Here is a tiny trained network, its code and every weight. The questions are about switching its units off for an input and a class, where a switched-off unit gives its printed mean instead of its output.

import numpy as np


def w(rows, s, z=0):
    codes = np.array(rows[::2]) - 128.0
    scale = np.full(codes.shape[1], s)
    scale[-1] = z or s
    return codes * scale


def norm(h):
    return h / np.sqrt((h * h).mean(-1, keepdims=True) + 1e-5)


def f(y):
    return y / 2 * (1 + np.tanh(0.7978845608 * (y + 0.044715 * y**3)))


def log_softmax(a):
    a = a - a.max(-1, keepdims=True)
    return a - np.log(np.exp(a).sum(-1, keepdims=True))


def net(x, mask):
    res = np.array(x, float).reshape(1, 8) / 4 @ E
    u = 0
    for l in range(4):
        y = f(norm(res) @ A[l][:, :-1].T + A[l][:, -1])
        res = res + np.where(mask[u : u + 10], y, B[l][:, -1]) @ B[l][:, :-1]
        u += 10
    return log_softmax(norm(res)[-1] @ U[:, :-1].T + U[:, -1])


A, B = {}, {}
E = w([
[125,131,131],'x0',
[199,29,23],'x1',
[135,132,129],'x2',
[69,225,228],'x3',
[132,126,123],'x4',
[150,33,254],'x5',
[127,131,129],'x6',
[120,120,126],'x7',
],0.0073)
A[0] = w([
[53,82,170,56],'0.n0',
[159,149,125,144],'0.n1',
[135,101,159,1],'0.n2',
[53,166,125,123],'0.n3',
[246,144,91,66],'0.n4',
[83,1,69,110],'0.n5',
[124,60,188,68],'0.n6',
[101,27,113,82],'0.n7',
[106,138,103,52],'0.n8',
[103,147,82,53],'0.n9',
],0.0055,0.003)
B[0] = w([
[223,73,179,101],'0.n0',
[114,134,121,149],'0.n1',
[153,51,187,44],'0.n2',
[154,189,32,182],'0.n3',
[156,180,82,126],'0.n4',
[232,245,88,249],'0.n5',
[140,93,227,158],'0.n6',
[252,194,135,161],'0.n7',
[81,56,116,65],'0.n8',
[91,86,140,87],'0.n9',
],0.0044,0.0013)
A[1] = w([
[117,255,56,131],'1.n0',
[46,4,99,120],'1.n1',
[131,93,135,101],'1.n2',
[210,188,195,254],'1.n3',
[188,45,26,118],'1.n4',
[125,179,94,76],'1.n5',
[186,154,111,141],'1.n6',
[64,139,198,160],'1.n7',
[132,139,140,131],'1.n8',
[140,180,123,104],'1.n9',
],0.009,0.004)
B[1] = w([
[1,102,93,254],'1.n0',
[193,195,128,127],'1.n1',
[132,126,137,122],'1.n2',
[118,95,196,237],'1.n3',
[142,243,187,233],'1.n4',
[107,96,139,143],'1.n5',
[92,163,158,153],'1.n6',
[121,93,224,197],'1.n7',
[130,110,141,132],'1.n8',
[84,136,131,138],'1.n9',
],0.0071,0.0053)
A[2] = w([
[127,142,161,165],'2.n0',
[199,100,60,94],'2.n1',
[197,2,18,155],'2.n2',
[160,192,165,181],'2.n3',
[52,114,87,155],'2.n4',
[231,124,41,93],'2.n5',
[224,142,234,143],'2.n6',
[123,215,119,3],'2.n7',
[112,129,141,88],'2.n8',
[153,189,116,84],'2.n9',
],0.0088,0.0044)
B[2] = w([
[159,106,166,165],'2.n0',
[109,164,199,137],'2.n1',
[179,255,238,152],'2.n2',
[121,72,179,184],'2.n3',
[186,88,91,185],'2.n4',
[76,172,232,163],'2.n5',
[159,77,183,254],'2.n6',
[88,169,79,120],'2.n7',
[130,127,125,121],'2.n8',
[118,95,133,127],'2.n9',
],0.0083,0.0054)
A[3] = w([
[65,27,163,137],'3.n0',
[178,95,93,94],'3.n1',
[61,3,122,84],'3.n2',
[154,115,111,40],'3.n3',
[181,71,84,166],'3.n4',
[70,149,171,19],'3.n5',
[126,167,39,84],'3.n6',
[134,172,215,253],'3.n7',
[136,127,65,78],'3.n8',
[94,109,116,32],'3.n9',
],0.012,0.0049)
B[3] = w([
[124,135,15,185],'3.n0',
[154,174,160,117],'3.n1',
[65,91,77,153],'3.n2',
[137,164,222,112],'3.n3',
[224,201,119,130],'3.n4',
[181,202,111,132],'3.n5',
[200,85,89,165],'3.n6',
[144,87,1,255],'3.n7',
[180,113,125,132],'3.n8',
[99,109,137,118],'3.n9',
],0.0069,0.0093)
U = w([
[109,131,47,178],'0',
[170,45,157,208],'1',
[31,193,142,175],'2',
[80,87,251,4],'3',
[179,231,86,100],'4',
[231,152,202,57],'5',
],0.025,0.004)

Each question gives the input, the list of numbers given to net, and the class t.
The units are the neurons (one row each of A and B). Each row of codes is followed by its name. A weight is (code - 128) times the scale printed after its matrix; where a second scale follows, it is the last column's (A, B and U).
mask holds one flag per neuron, layer by layer. A switched-off neuron (its flag False) gives its mean, the last column of its row in B, instead of its output. The means were averaged over made-up inputs and are rounded, as every weight is.
A unit's drop is (log p(t) with every unit on - log p(t) with that unit switched off) / (log p(t) with every unit on - log p(t) with every unit switched off).
The circuit of an input: a set's keep is (log p(t) with only the set's units on - log p(t) with every unit switched off) / (log p(t) with every unit on - log p(t) with every unit switched off). Starting from the 12 units with the biggest drops (on a tie, the unit counted first), units are removed one at a time, each time the one whose removal leaves the highest keep (on an exact tie, the one counted first), for as long as the keep stays at least 0.8.
circuit, biggest first: the units of the circuit, biggest drop first
top k neurons: the k neurons with the biggest drops, biggest first
top k neurons in layer l: the k neurons of layer l with the biggest drops, biggest first
input [-6,-7,-2,-1,-4,-7,2,0], class 0: circuit, biggest first : 1.n4, 2.n5
input [-7,-8,-2,-5,8,-2,-4,3], class 0: circuit, biggest first : 1.n4
input [-3,-8,-7,-2,0,-3,8,1], class 0: circuit, biggest first : 1.n4, 2.n2, 2.n5
input [-7,6,-3,-6,4,0,3,-3], class 4: top 2 neurons in layer 1 : 1.n7, 1.n3
input [8,3,-3,-2,-3,-5,-2,-4], class 4: top 2 neurons in layer 3 : 3.n7, 3.n2
input [8,-2,0,0,2,0,-1,8], class 0: top 2 neurons : 0.n3, 3.n0
input [8,-8,7,-3,5,-7,-6,-6], class 0: top 2 neurons : 1.n4, 2.n4
input [0,6,5,-3,-3,1,6,-5], class 5: top 2 neurons : 1.n0, 3.n0
input [-1,1,-5,7,1,-1,6,2], class 0: top 3 neurons : 1.n4, 3.n0, 3.n7
input [1,-6,0,-3,-2,1,1,6], class 1: top 2 neurons : 1.n0, 1.n7
input [0,2,-6,-7,-5,0,8,6], class 4: top 3 neurons in layer 1 : 1.n7, 1.n3, 1.n4
input [-2,1,3,-3,7,6,7,-4], class 5: top 2 neurons in layer 1 : 1.n0, 1.n7
input [-1,2,4,-3,-3,-5,2,2], class 4: top 3 neurons in layer 3 : 3.n7, 3.n2, 3.n0
input [-8,6,1,-3,-1,7,-4,4], class 5: top neuron : 2.n2
input [-2,3,-7,-2,-3,0,7,3], class 4: top 2 neurons in layer 1 : 1.n7, 1.n3
